Below is a small trained network, with its code and all its weights. Each question gives an input and a class and asks what happens when units are switched off, that is, made to give their printed mean instead of their output.

import numpy as np


def w(rows, s, z=0):
    codes = np.array(rows[::2]) - 128.0
    scale = np.full(codes.shape[1], s)
    scale[-1] = z or s
    return codes * scale


def f(y):
    return y / 2 * (1 + np.tanh(0.7978845608 * (y + 0.044715 * y**3)))


def log_softmax(a):
    a = a - a.max(-1, keepdims=True)
    return a - np.log(np.exp(a).sum(-1, keepdims=True))


def net(x, mask):
    res = np.array(x, float).reshape(1, 5) / 4 @ E
    y = f(res @ A[0][:, :-1].T + A[0][:, -1])
    res = res + np.where(mask, y, B[0][:, -1]) @ B[0][:, :-1]
    return log_softmax(res[-1] @ U[:, :-1].T + U[:, -1])


A, B = {}, {}
E = w([
[188,110,35,74,239,177,47,73,216,157],'x0',
[86,241,100,68,59,188,66,69,49,223],'x1',
[206,195,22,170,43,56,121,228,185,188],'x2',
[147,183,188,240,80,142,28,63,186,40],'x3',
[39,142,43,79,86,221,130,218,180,3],'x4',
],0.005)
A[0] = w([
[81,222,107,83,76,171,72,79,53,187,74],'neuron 1',
[91,85,68,21,183,122,221,182,67,207,93],'neuron 2',
[197,119,185,164,157,41,135,49,90,210,82],'neuron 3',
[60,82,204,104,200,189,125,55,76,89,84],'neuron 4',
[157,193,187,215,85,145,37,55,182,57,74],'neuron 5',
[152,2,157,179,176,69,187,184,189,46,119],'neuron 6',
[81,228,120,85,78,187,87,82,73,198,66],'neuron 7',
[198,125,176,171,177,45,124,54,85,212,90],'neuron 8',
[148,188,188,218,89,138,23,53,188,66,54],'neuron 9',
[215,121,192,163,151,55,118,61,94,214,94],'neuron 10',
[46,156,70,88,90,207,130,190,181,31,144],'neuron 11',
[52,69,191,105,181,194,135,39,82,87,75],'neuron 12',
[212,197,52,164,59,57,116,201,189,178,109],'neuron 13',
[55,77,205,97,190,185,125,50,86,91,84],'neuron 14',
[198,109,53,78,244,180,55,65,219,160,1],'neuron 15',
[55,147,224,186,24,70,220,180,24,106,67],'neuron 16',
[81,221,118,82,62,184,88,75,61,194,56],'neuron 17',
[126,188,151,230,87,166,40,78,194,46,89],'neuron 18',
],0.0046,0.0007)
B[0] = w([
[175,142,152,193,220,51,176,75,184,83,223],'neuron 1',
[178,20,124,76,105,116,211,89,52,169,239],'neuron 2',
[30,201,72,98,147,203,129,167,101,47,187],'neuron 3',
[143,137,83,213,76,85,49,210,132,203,209],'neuron 4',
[158,38,106,90,114,128,199,101,51,162,210],'neuron 5',
[170,184,159,185,230,44,166,50,215,76,225],'neuron 6',
[166,155,143,186,217,47,173,66,178,90,220],'neuron 7',
[22,201,80,95,158,209,133,158,97,45,188],'neuron 8',
[160,31,111,80,103,117,213,101,49,163,210],'neuron 9',
[33,191,60,97,152,196,139,156,86,50,188],'neuron 10',
[27,194,57,107,189,179,150,154,90,38,255],'neuron 11',
[132,131,75,214,83,93,44,209,131,201,211],'neuron 12',
[114,127,53,215,67,97,33,228,107,202,245],'neuron 13',
[139,131,70,208,71,77,38,215,135,201,209],'neuron 14',
[191,178,242,28,34,225,82,103,209,152,246],'neuron 15',
[205,190,254,26,29,229,67,91,241,147,244],'neuron 16',
[169,158,145,180,210,57,168,69,189,89,224],'neuron 17',
[122,59,104,76,111,132,190,115,53,145,216],'neuron 18',
],0.0058,0.0041)
U = w([
[1,171,83,115,160,188,131,151,95,53,254],'0',
[134,123,92,214,92,76,45,194,125,201,165],'1',
[168,140,159,178,214,43,168,74,191,88,124],'2',
[173,150,214,55,69,206,91,110,193,145,19],'3',
[150,26,114,86,119,120,198,104,30,159,95],'4',
],0.014,0.00077)

Each question gives the input, the list of numbers given to net, and the class t.
The units are the neurons (one row each of A and B). Each row of codes is followed by its name. A weight is (code - 128) times the scale printed after its matrix; where a second scale follows, it is the last column's (A, B and U).
mask holds one flag per neuron, in row order. A switched-off neuron (its flag False) gives its mean, the last column of its row in B, instead of its output. The means were averaged over made-up inputs and are rounded, as every weight is.
A unit's drop is (log p(t) with every unit on - log p(t) with that unit switched off) / (log p(t) with every unit on - log p(t) with every unit switched off).
The circuit of an input: a set's keep is (log p(t) with only the set's units on - log p(t) with every unit switched off) / (log p(t) with every unit on - log p(t) with every unit switched off). Starting from the 12 units with the biggest drops (on a tie, the unit counted first), units are removed one at a time, each time the one whose removal leaves the highest keep (on an exact tie, the one counted first), for as long as the keep stays at least 0.8.
units of the circuit, in order: the units of the circuit, biggest drop first
k most important neurons: the k neurons with the biggest drops, biggest first
drop of u: that unit's drop, to one decimal
input [-1,8,7,2,6], class 2: units of the circuit, in order -> [neuron 1; neuron 7]
input [7,-4,-2,7,-4], class 3: units of the circuit, in order -> [neuron 15]
input [5,7,2,6,-6], class 2: 3 most important neurons -> [neuron 1; neuron 7; neuron 17]
input [-8,2,-5,7,-6], class 3: 2 most important neurons -> [neuron 16; neuron 11]
input [-4,7,-2,8,2], class 4: units of the circuit, in order -> [neuron 9; neuron 5]
input [-7,4,-8,4,-7], class 1: 2 most important neurons -> [neuron 14; neuron 4]
input [8,1,-2,-3,-8], class 0: 3 most important neurons -> [neuron 8; neuron 10; neuron 3]
input [0,-1,-6,7,-5], class 4: 4 most important neurons -> [neuron 9; neuron 5; neuron 18; neuron 13]
input [7,-7,-7,-1,6], class 1: units of the circuit, in order -> [neuron 14; neuron 4]
input [1,-3,-6,8,-1], class 4: 3 most important neurons -> [neuron 9; neuron 5; neuron 18]
input [3,-4,-3,-2,-4], class 0: units of the circuit, in order -> [neuron 8; neuron 3; neuron 10]
input [-6,-6,-4,-5,0], class 2: 3 most important neurons -> [neuron 6; neuron 15; neuron 13]
input [-1,6,-8,8,-7], class 1: 3 most important neurons -> [neuron 14; neuron 4; neuron 12]
input [5,-2,4,-1,-1], class 3: units of the circuit, in order -> [neuron 15]
input [7,2,-3,6,-6], class 3: 3 most important neurons -> [neuron 15; neuron 11; neuron 2]
input [-4,7,2,2,-6], class 2: 4 most important neurons -> [neuron 1; neuron 17; neuron 7; neuron 11]
input [-6,-5,3,-1,5], class 3: drop of neuron 7 -> 0.2
input [5,0,6,-8,-2], class 4: drop of neuron 4 -> 0.2
input [-1,-7,3,-5,-8], class 0: drop of neuron 1 -> 0.0
input [-6,8,-5,7,-5], class 2: drop of neuron 7 -> 0.5
input [-6,1,0,3,0], class 3: units of the circuit, in order -> [neuron 16]
